Below is a small trained network, with its code and all its weights. Each question gives an input and a class and asks what happens when units are switched off, that is, made to give their printed mean instead of their output.

import numpy as np


def w(rows, s, z=0):
    codes = np.array(rows[::2]) - 128.0
    scale = np.full(codes.shape[1], s)
    scale[-1] = z or s
    return codes * scale


def f(y):
    return np.maximum(y, 0)


def log_softmax(a):
    a = a - a.max(-1, keepdims=True)
    return a - np.log(np.exp(a).sum(-1, keepdims=True))


def net(x, mask):
    res = np.array(x, float).reshape(1, 4) / 4 @ E
    y = f(res @ A[0][:, :-1].T + A[0][:, -1])
    res = res + np.where(mask, y, B[0][:, -1]) @ B[0][:, :-1]
    return log_softmax(res[-1] @ U[:, :-1].T + U[:, -1])


A, B = {}, {}
E = w([
[137,216,208,156,95,66,224,88],'x0',
[111,114,112,157,128,122,123,91],'x1',
[37,200,32,173,210,116,151,167],'x2',
[255,142,42,173,154,53,75,132],'x3',
],0.0093)
A[0] = w([
[65,110,171,118,84,172,209,140,68],'n0',
[93,216,94,158,189,133,155,144,150],'n1',
[191,197,139,189,89,35,194,126,83],'n2',
[229,197,97,178,141,93,138,110,44],'n3',
[26,121,193,77,112,210,173,91,3],'n4',
[137,194,184,168,155,115,157,57,177],'n5',
[94,80,61,131,205,183,91,143,101],'n6',
[175,135,175,105,20,156,101,62,180],'n7',
[142,200,165,110,111,94,193,46,87],'n8',
[133,201,195,155,154,63,172,77,102],'n9',
[189,50,162,73,103,146,138,82,193],'n10',
[84,185,176,96,100,48,133,66,91],'n11',
[194,77,102,165,188,85,90,177,5],'n12',
[45,126,84,132,187,48,147,170,211],'n13',
[60,100,153,159,96,122,157,156,56],'n14',
[61,98,134,118,91,211,142,117,45],'n15',
[114,254,158,147,83,45,200,124,122],'n16',
[212,122,132,156,67,146,114,127,122],'n17',
[108,81,98,146,149,182,18,186,134],'n18',
[55,113,192,110,117,189,176,122,25],'n19',
[94,78,96,77,168,171,24,168,160],'n20',
[182,121,96,143,156,30,75,129,33],'n21',
[154,78,187,137,48,90,149,127,159],'n22',
[156,45,137,156,65,171,90,153,183],'n23',
[113,177,165,162,90,127,184,94,140],'n24',
[243,146,87,188,133,32,102,137,65],'n25',
[150,111,179,128,61,98,115,120,154],'n26',
[181,115,165,103,59,107,100,72,161],'n27',
[99,224,93,168,181,120,146,147,166],'n28',
[71,230,109,174,183,107,140,178,183],'n29',
[163,71,192,100,135,107,119,76,161],'n30',
[78,199,118,209,206,136,106,213,228],'n31',
[164,98,109,147,161,109,58,148,75],'n32',
[145,199,165,174,68,73,164,147,34],'n33',
],0.0085,0.0013)
B[0] = w([
[93,130,95,167,68,60,214,226,209],'n0',
[86,199,80,56,198,82,184,57,206],'n1',
[222,40,208,157,72,208,44,181,215],'n2',
[38,55,49,251,60,60,161,240,209],'n3',
[40,73,115,179,38,84,233,214,242],'n4',
[222,141,171,56,77,139,70,105,190],'n5',
[191,101,179,75,106,182,70,65,223],'n6',
[90,200,52,41,247,78,156,62,212],'n7',
[158,99,184,117,84,187,56,112,201],'n8',
[196,60,217,70,73,206,49,109,203],'n9',
[109,170,106,54,157,134,138,30,211],'n10',
[170,77,214,86,63,197,57,151,184],'n11',
[123,85,148,211,59,91,107,207,202],'n12',
[129,197,106,83,162,90,122,47,209],'n13',
[80,145,97,166,130,67,150,190,172],'n14',
[110,40,147,228,19,110,169,223,202],'n15',
[189,37,205,45,46,244,98,51,225],'n16',
[59,191,33,147,186,44,236,94,186],'n17',
[210,112,197,73,68,190,24,110,229],'n18',
[10,53,97,177,66,102,203,206,215],'n19',
[207,29,216,73,73,169,27,87,236],'n20',
[83,77,132,193,60,95,168,228,207],'n21',
[104,190,55,117,218,46,180,43,195],'n22',
[162,174,148,29,176,124,101,37,196],'n23',
[143,114,160,94,95,186,91,146,186],'n24',
[1,98,73,221,119,81,216,243,244],'n25',
[99,218,83,58,191,72,183,67,183],'n26',
[87,199,62,84,166,93,155,55,201],'n27',
[111,203,65,50,227,42,222,51,207],'n28',
[108,189,61,78,197,81,181,28,220],'n29',
[108,220,79,46,151,106,144,52,190],'n30',
[114,177,120,48,204,92,151,28,224],'n31',
[135,62,129,154,83,150,108,196,188],'n32',
[173,135,197,134,85,176,59,140,190],'n33',
],0.0059,0.011)
U = w([
[154,236,59,80,216,63,181,29,247],'0',
[231,85,173,104,74,202,30,120,161],'1',
[95,116,79,216,79,68,204,254,10],'2',
],0.0082,0.0014)

Each question gives the input, the list of numbers given to net, and the class t.
The units are the neurons (one row each of A and B). Each row of codes is followed by its name. A weight is (code - 128) times the scale printed after its matrix; where a second scale follows, it is the last column's (A, B and U).
mask holds one flag per neuron, in row order. A switched-off neuron (its flag False) gives its mean, the last column of its row in B, instead of its output. The means were averaged over made-up inputs and are rounded, as every weight is.
A unit's drop is (log p(t) with every unit on - log p(t) with that unit switched off) / (log p(t) with every unit on - log p(t) with every unit switched off).
unit that matters most: the unit with the biggest drop
top k neurons: the k neurons with the biggest drops, biggest first
drop when u is switched off: that unit's drop, to one decimal
input [4,5,6,-7], class 2: unit that matters most : n4
input [8,-7,-8,-5], class 0: top 2 neurons : n7, n22
input [6,-2,-4,-7], class 2: top 2 neurons : n4, n0
input [4,-8,-2,4], class 1: top 2 neurons : n2, n4
input [4,-8,-5,-4], class 0: top 2 neurons : n7, n22
input [-7,6,-1,8], class 2: top 2 neurons : n25, n21
input [-2,-3,-3,-3], class 0: top 2 neurons : n25, n3
input [-2,6,-6,6], class 0: top 2 neurons : n23, n4
input [6,7,4,-7], class 2: top 4 neurons : n4, n0, n19, n20
input [-6,-6,5,5], class 1: top 3 neurons : n20, n18, n6
input [4,3,-2,6], class 2: top 2 neurons : n25, n3
input [0,8,-4,5], class 2: drop when n21 is switched off : 0.2
input [3,5,-4,-6], class 2: drop when n4 is switched off : 0.3
input [5,-4,5,-8], class 2: drop when n11 is switched off : 0.0
input [-1,-3,-5,7], class 2: top neuron : n25
